[[122 151 131 139]
 [128 135 135 126]
 [135 107 117 123]
 [135 128 126 127]
 [125 132 141 128]
 [125 146 140 131]
 [128 119 125 127]]
|
[[128 135 135 126]
 [135 128 126 127]
 [125 146 140 131]]

[[113 127 130 132 112 133 118 110 129 133 118 134 130 122 115 120]
 [131 144 141 147 144 150 135 133 142 149 128 151 138 134 119 122]
 [113 124 128 130 114 130 115 111 128 130 118 129 129 120 112 118]
 [132 147 141 148 144 151 139 134 142 149 128 152 138 137 123 125]]
|
[[131 144 141 147 144 150 135 133 142 149 128 151 138 134 119 122]
 [132 147 141 148 144 151 139 134 142 149 128 152 138 137 123 125]]

[[134 105]
 [107 129]
 [146 120]
 [118 122]
 [103 124]]
|
[[107 129]
 [118 122]]

[[130 134 128 101 116 126 134 127 129 129 129]
 [129 126 127 128 129 130 126 124 127 127 130]
 [131 127 129 129 129 130 130 127 124 130 127]
 [129 129 130 126 124 137 128 128 128 122 126]
 [126 128 129 135 124 138 119 121 130 129 130]
 [128 127 126 125 129 142 129 125 127 132 128]
 [127 125 127 133 109 132 119 117 125 129 127]]
|
[[129 126 127 128 129 130 126 124 127 127 130]
 [129 129 130 126 124 137 128 128 128 122 126]
 [128 127 126 125 129 142 129 125 127 132 128]]

[[142 118 124]
 [115 131 105]
 [139 142 129]
 [154 133 137]
 [113 139 107]
 [127 141 125]]
|
[[115 131 105]
 [154 133 137]
 [127 141 125]]

[[135 129 122 153 139 130]
 [107 126 132 105 104 115]]
|
[[107 126 132 105 104 115]]

[[125 141]
 [126 137]
 [132 117]
 [135 119]
 [132 105]
 [120 115]
 [126 142]
 [124 131]
 [129 152]
 [143 118]
 [127 143]
 [131 116]]
|
[[126 137]
 [135 119]
 [120 115]
 [124 131]
 [143 118]
 [131 116]]
---
[[128 131 130 129]
 [131 122 134 125]
 [132 126 139 148]
 [127 132 114 125]
 [117 127 136  98]]
|
[[131 122 134 125]
 [127 132 114 125]]

[[143 117 124 135 116]
 [125 131 127 131 132]
 [125 131 132 130 132]
 [129 124 126 118 114]
 [128 134 135 118 150]
 [134 146 125 134 130]]
|
[[125 131 127 131 132]
 [129 124 126 118 114]
 [134 146 125 134 130]]

[[132 130 135 141 129 130 128 131 139 131 128 126 117 122]
 [118 126 111 121 128 123 139 129 102 124 127 129 137 137]
 [137 129 142 144 127 131 121 130 152 132 130 125 113 118]
 [118 130 114 128 131 124 143 131 105 126 125 129 131 133]]
|
[[118 126 111 121 128 123 139 129 102 124 127 129 137 137]
 [118 130 114 128 131 124 143 131 105 126 125 129 131 133]]

[[129 138 120]
 [128 105 131]
 [130 145 114]]
|
[[128 105 131]]

[[134 133 127 120 108 119 116]
 [136 119 128 134 148 121 122]
 [128 139 132 122 148 123 125]
 [120 119 149 127 136 130 121]
 [111 113 130 121 130 116 127]
 [136 152 121 135 132 127 130]
 [128 135 140 129 118 146 134]
 [119 110 126 134 116 119 136]
 [132 126 138 110 116 121 137]
 [114 119 118 125 136 128 134]
 [134 117 125 127 148 137 124]]
|
[[136 119 128 134 148 121 122]
 [120 119 149 127 136 130 121]
 [136 152 121 135 132 127 130]
 [119 110 126 134 116 119 136]
 [114 119 118 125 136 128 134]]

[[120 113 135 125 133 145 139]
 [122 129 123 126 133 130 131]
 [140 101 128 126 122 128 127]]
|
[[122 129 123 126 133 130 131]]

[[127 153 145]
 [124 153 137]
 [135 150 147]
 [129 152 146]
 [138 146 148]
 [124 152 136]
 [125 153 140]
 [142 144 148]
 [141 144 148]
 [124 153 138]]
|
[[124 153 137]
 [129 152 146]
 [124 152 136]
 [142 144 148]
 [124 153 138]]
---
[[127 129 152 111 109]
 [141 118 143 127 124]
 [128 128 106 142 144]
 [142 117 123 142 140]
 [138 120 136 130 127]
 [153 108 142 138 132]
 [138 121 138 128 126]
 [145 115 136 136 132]
 [134 123 128 132 132]
 [136 122 131 132 131]
 [144 116 128 140 137]]
|
[[111 109 127 129 152]
 [127 124 141 118 143]
 [142 144 128 128 106]
 [142 140 142 117 123]
 [130 127 138 120 136]
 [138 132 153 108 142]
 [128 126 138 121 138]
 [136 132 145 115 136]
 [132 132 134 123 128]
 [132 131 136 122 131]
 [140 137 144 116 128]]

[[132 115 127 140 130 138 132 129]
 [148 130 106 129 123 124 134 124]
 [110 135 133 125 122 121 132 134]
 [108 122 146 136 133 123 119 135]
 [136 122 128 129 104 126 133 129]
 [118 118 148 117 116 130 116 127]
 [128 135 111 129 125 124 148 121]]
|
[[132 129 132 115 127 140 130 138]
 [134 124 148 130 106 129 123 124]
 [132 134 110 135 133 125 122 121]
 [119 135 108 122 146 136 133 123]
 [133 129 136 122 128 129 104 126]
 [116 127 118 118 148 117 116 130]
 [148 121 128 135 111 129 125 124]]

[[127 143 123 142 123]
 [103 127  98 141 122]]
|
[[142 123 127 143 123]
 [141 122 103 127  98]]

[[129 126 130 130 127 129 111 112 127 120 139 141 120 111 128 128]
 [119 129 138 150 130 128 137 129 128 128 120 109 128 137 120 142]
 [126 131 117 118 133 133 142 144 127 135 121 134 125 142 128 129]
 [134 131 129 113 126 123 116 121 125 127 138 138 130 116 135 117]]
|
[[128 128 129 126 130 130 127 129 111 112 127 120 139 141 120 111]
 [120 142 119 129 138 150 130 128 137 129 128 128 120 109 128 137]
 [128 129 126 131 117 118 133 133 142 144 127 135 121 134 125 142]
 [135 117 134 131 129 113 126 123 116 121 125 127 138 138 130 116]]

[[129 146 112 100 146 115 122 123 122]
 [123 123 125 129 128 130 131 131 132]
 [128 125 128 127 126 127 127 129 128]
 [127 121 128 123 126 125 129 137 132]
 [114 112 120 134 131 139 142 139 144]]
|
[[123 122 129 146 112 100 146 115 122]
 [131 132 123 123 125 129 128 130 131]
 [129 128 128 125 128 127 126 127 127]
 [137 132 127 121 128 123 126 125 129]
 [139 144 114 112 120 134 131 139 142]]

[[137 128 130 130 129 121 134 128 134 136 127]
 [153 127 132 119 124 117 119 123 128 155 146]]
|
[[136 127 137 128 130 130 129 121 134 128 134]
 [155 146 153 127 132 119 124 117 119 123 128]]

[[134 131 120 127 106 125 136 142]
 [108 100 108 105 125 105 105 112]
 [125 135 115 115 157 147 130 150]
 [119 133 142 150 117 140 143 128]
 [125 132 136 136 109 125 125 110]
 [137 144 137 132 142 148 131 122]
 [129 125 121 126 122 127 133 122]]
|
[[136 142 134 131 120 127 106 125]
 [105 112 108 100 108 105 125 105]
 [130 150 125 135 115 115 157 147]
 [143 128 119 133 142 150 117 140]
 [125 110 125 132 136 136 109 125]
 [131 122 137 144 137 132 142 148]
 [133 122 129 125 121 126 122 127]]

[[151 131 121 139 103 105 117]
 [140 134 110 128 129 137 121]]
|
[[105 117 151 131 121 139 103]
 [137 121 140 134 110 128 129]]

[[147 111 119 103 116]
 [107 147 134 152 141]
 [145 129 126 106 125]
 [111 134 122 154 122]]
|
[[103 116 147 111 119]
 [152 141 107 147 134]
 [106 125 145 129 126]
 [154 122 111 134 122]]
